<8>: -0.25  2.70 -3.00 -2.41 -1.93  2.55
<117>: -2.41  1.81 -8.05 -1.76 -0.25  2.02
<59>:  1.81  2.03 -2.40 -2.40 -2.87  1.86
common <59> <117>:  : 1.81
common <117> <59>:  : 1.81
which: -0.25  2.70 -3.00 -2.41 -1.93  2.55 : <8>
which:  1.81  2.03 -2.40 -2.40 -2.87  1.86 : <59>

<146>:  0.29  2.95 -1.58 -0.81  1.92  0.45 -0.47 -1.12  1.01  1.11 -0.77 -2.19  4.32 -3.96 -0.46 -0.51 -0.93  1.45 -3.25 -0.45  2.11  1.11 -1.62  1.03 -0.07 -2.16  1.72  1.10  0.85 -0.26 -2.53 -1.02  0.37
<107>:  1.01  0.77  4.22  3.20  2.26  2.44  0.25  0.50  0.32  1.00 -0.21 -2.26  1.11  3.00  1.86 -0.64 -0.29  0.88 -3.30  1.41 -0.61 -1.65  0.72  2.01 -1.67 -0.84 -0.85  0.29 -0.52  0.52  0.11  1.37 -1.56
<100>:  0.37 -0.21  1.24  0.02 -0.78  2.69 -2.22  1.73 -0.25  3.53 -0.66 -1.60  5.99 -0.30 -2.46 -0.37  0.74  2.29 -2.17  0.47  3.97  6.28 -0.28  1.99  6.16 -1.40  1.94  4.43 -1.74  3.32 -1.02 -0.74 -2.69
<191>:  1.44 -0.07  0.06  2.85 -0.32  0.19 -0.72  0.22  0.92 -0.42 -0.61  2.16 -0.27 -0.06  0.56  0.07  2.10  1.22 -0.15  0.11  0.72 -1.46  0.68 -0.50  1.21  0.14 -0.83 -0.31  1.26  1.67  1.69 -0.04 -0.22
<188>: -0.63 -1.06  0.10  0.07  1.68 -0.44  1.39 -1.82  1.38  0.01  0.74 -0.91  5.27 -4.02  1.39 -0.13  1.43  1.31 -2.57 -1.68  0.81  3.11 -2.68  2.92  4.04 -1.75  0.84 -1.86  1.28  1.66 -2.60 -0.45 -1.58
<19>:  0.57  2.45  0.57 -0.57 -0.69  0.75  0.62 -0.60 -1.06  0.21 -0.50 -1.35  3.77 -0.03 -0.32 -1.02  0.12  1.01  0.39 -0.93  2.23  2.12 -0.19  2.38  0.82  0.72  0.96  1.78  0.31 -0.36 -0.50 -0.08 -1.09
<90>:  0.23  0.50  0.74  0.80  0.41  0.42 -0.57 -0.56  0.00 -1.98 -1.20 -0.47  0.20 -1.41  1.00  1.76 -1.05 -0.29 -0.21 -1.81  1.29 -1.51  0.87 -0.62 -1.94  0.73  0.27 -0.66  1.32 -0.23  0.31 -1.11 -0.35
<118>: -3.79 -2.22 -3.49 -0.81 -2.07 -0.10  1.93 -2.95  0.55  2.35 -1.99  3.66 -5.22 -6.06 -0.45 -3.57  2.09 -1.66 -0.38  0.94 -2.17 -1.88  1.32  2.44  6.76 -2.39  2.38  2.73 -0.41  0.91 -0.95  0.38  0.76
<40>: -0.39  2.53 -1.15 -1.53 -0.74  2.42 -0.87 -1.73  0.48 -0.02 -2.06 -2.29  0.55  0.43  0.00 -0.57  1.30  0.17 -0.09  2.28  0.95  1.18 -0.94 -1.03  0.04  0.01  1.64  0.19  0.90 -0.38  0.25 -0.40  2.02
<143>: -0.67 -1.44 -2.33  5.75  0.17  5.02 -3.98  1.33  3.31  1.00 -0.49  3.42 -2.76  1.14 -0.63 -0.90  0.29  0.74 -4.06  1.29 -5.20  0.70  1.18 -2.20  0.19 -0.62 -5.29 -1.95  0.96 -3.08 -3.21  1.18  0.10
<159>:  1.20 -0.92  2.28  1.46 -0.21  2.54 -1.05 -1.58 -0.75  0.94  0.79 -2.22 -2.26  0.43  1.08 -1.92 -2.10  1.26 -0.08 -1.03 -1.12 -1.86 -0.56  0.81 -1.48 -1.43 -2.03 -0.58 -2.75 -0.16  0.17  0.85  1.43
common <191> <40>:  : 0.19
common <107> <118>:  : 2.44
common <118> <107>:  : 2.44

<126>:  0.06 -3.08  0.96 -1.02 -4.07 -3.08 -3.62
<69>:  1.07 -1.42  0.12 -6.24 -0.84 -1.58  0.20
<167>:  2.03 -0.62  0.77 -0.98  0.78 -0.78 -0.33
<109>:  5.13  0.13  0.20 -1.04  0.20  0.95  0.59
<170>:  3.56 -0.04 -0.47 -0.85  7.50  2.65  0.51
<171>:  0.20  4.44 -1.32 -0.32  4.73  0.19  5.57
<13>:  1.44 -0.98 -0.70 -1.70  0.30  0.30  1.44
<55>:  0.79  0.32  0.25 -0.46 -0.75 -0.45 -1.20
<83>:  0.77  0.30 -3.39  0.21  3.27  1.81  0.13
common <83> <109>:  : 0.13
common <83> <13>:  : 0.30
common <69> <109>:  : 0.20
common <109> <83>:  : 0.13
common <83> <167>:  : 0.77
which:  3.56 -0.04 -0.47 -0.85  7.50  2.65  0.51 : <170>
common <69> <171>:  : 0.20

<52>: -3.59 -1.09 -1.37  1.91 -5.77  5.42  1.37
<26>: -6.99  2.86  5.67  5.68  3.21 -1.18 -0.93
<121>:  5.42  3.22 -6.99 -1.84 -6.99  3.21 -1.09
which:  5.42  3.22 -6.99 -1.84 -6.99  3.21 -1.09 : <121>
which: -6.99  2.86  5.67  5.68  3.21 -1.18 -0.93 : <26>
which: -3.59 -1.09 -1.37  1.91 -5.77  5.42  1.37 : <52>

<48>: 1.38 2.56 0.05 2.90 2.36 1.45 3.22 3.50 2.22 1.95 1.53 3.49 2.73 4.55 2.75 1.73 0.11 0.03 2.55 2.55 0.43 0.77 2.47 1.28
<30>: 1.67 1.18 0.11 2.10 3.15 1.10 3.62 5.39 4.15 2.55 4.56 2.11 7.97 3.49 3.30 2.12 3.23 0.10 1.62 1.97 2.74 1.65 1.55 0.79
<66>: 4.75 0.77 0.07 0.04 2.75 0.05 2.11 4.06 2.72 1.06 3.49 0.97 6.20 0.29 2.02 1.46 0.07 4.54 0.69 1.27 0.01 1.39 4.55 0.34
which: 1.67 1.18 0.11 2.10 3.15 1.10 3.62 5.39 4.15 2.55 4.56 2.11 7.97 3.49 3.30 2.12 3.23 0.10 1.62 1.97 2.74 1.65 1.55 0.79 : <30>
which: 4.75 0.77 0.07 0.04 2.75 0.05 2.11 4.06 2.72 1.06 3.49 0.97 6.20 0.29 2.02 1.46 0.07 4.54 0.69 1.27 0.01 1.39 4.55 0.34 : <66>
which: 1.38 2.56 0.05 2.90 2.36 1.45 3.22 3.50 2.22 1.95 1.53 3.49 2.73 4.55 2.75 1.73 0.11 0.03 2.55 2.55 0.43 0.77 2.47 1.28 : <48>

<114>: -4.58 -0.59 -4.52 -3.27 -4.40 -3.25  0.28
<124>: -2.82 -4.45 -0.68 -4.40 -3.26 -6.65 -0.44
<97>: -2.82 -4.45 -0.68 -0.67 -3.26 -8.90 -4.39
<49>: -0.59 -0.60 -3.26 -1.09 -2.35  6.01 -0.59
common <114> <49>:  : -0.59
common <49> <114>:  : -0.59
common <97> <49>:  : -3.26
common <49> <97>:  : -3.26
common <124> <49>:  : -3.26
common <114> <124>:  : -4.40

<72>:  0.49  6.44 -0.50  0.43 -2.24  0.02 -8.08 -2.83 -0.77 -2.27 -1.04
<102>: -0.05 -1.04  1.86  4.42  7.48  1.27 -1.52 -2.46 -1.34 -6.69  5.00
<162>: -0.06 -0.29  0.67  0.73  2.49 -2.87  3.76 -1.66 -2.27  4.54  0.58
<168>:  1.61 -5.45  1.69  1.02  4.02 -0.50  2.22  5.00 -1.09 -2.59  1.33
<151>: -7.37 -0.11 -3.71 -8.29 -1.31 -5.75  4.43 -2.99  8.07 -0.70 -0.70
<38>:  2.63  0.85  2.28 -0.76  3.14 -0.77  1.46  1.46 -1.44  2.72  2.44
<70>:  1.61 -5.45  1.69  1.02  4.02 -0.50  2.52  0.86 -2.38 -3.32  2.85
<15>:  1.26 -1.93  2.22  3.61 -3.97 -1.84 -2.56  0.85 -0.13  5.43  0.69
common <38> <72>:  : -0.77
common <102> <168>:  : 5.00
common <162> <72>:  : -2.27
common <15> <38>:  : 0.85

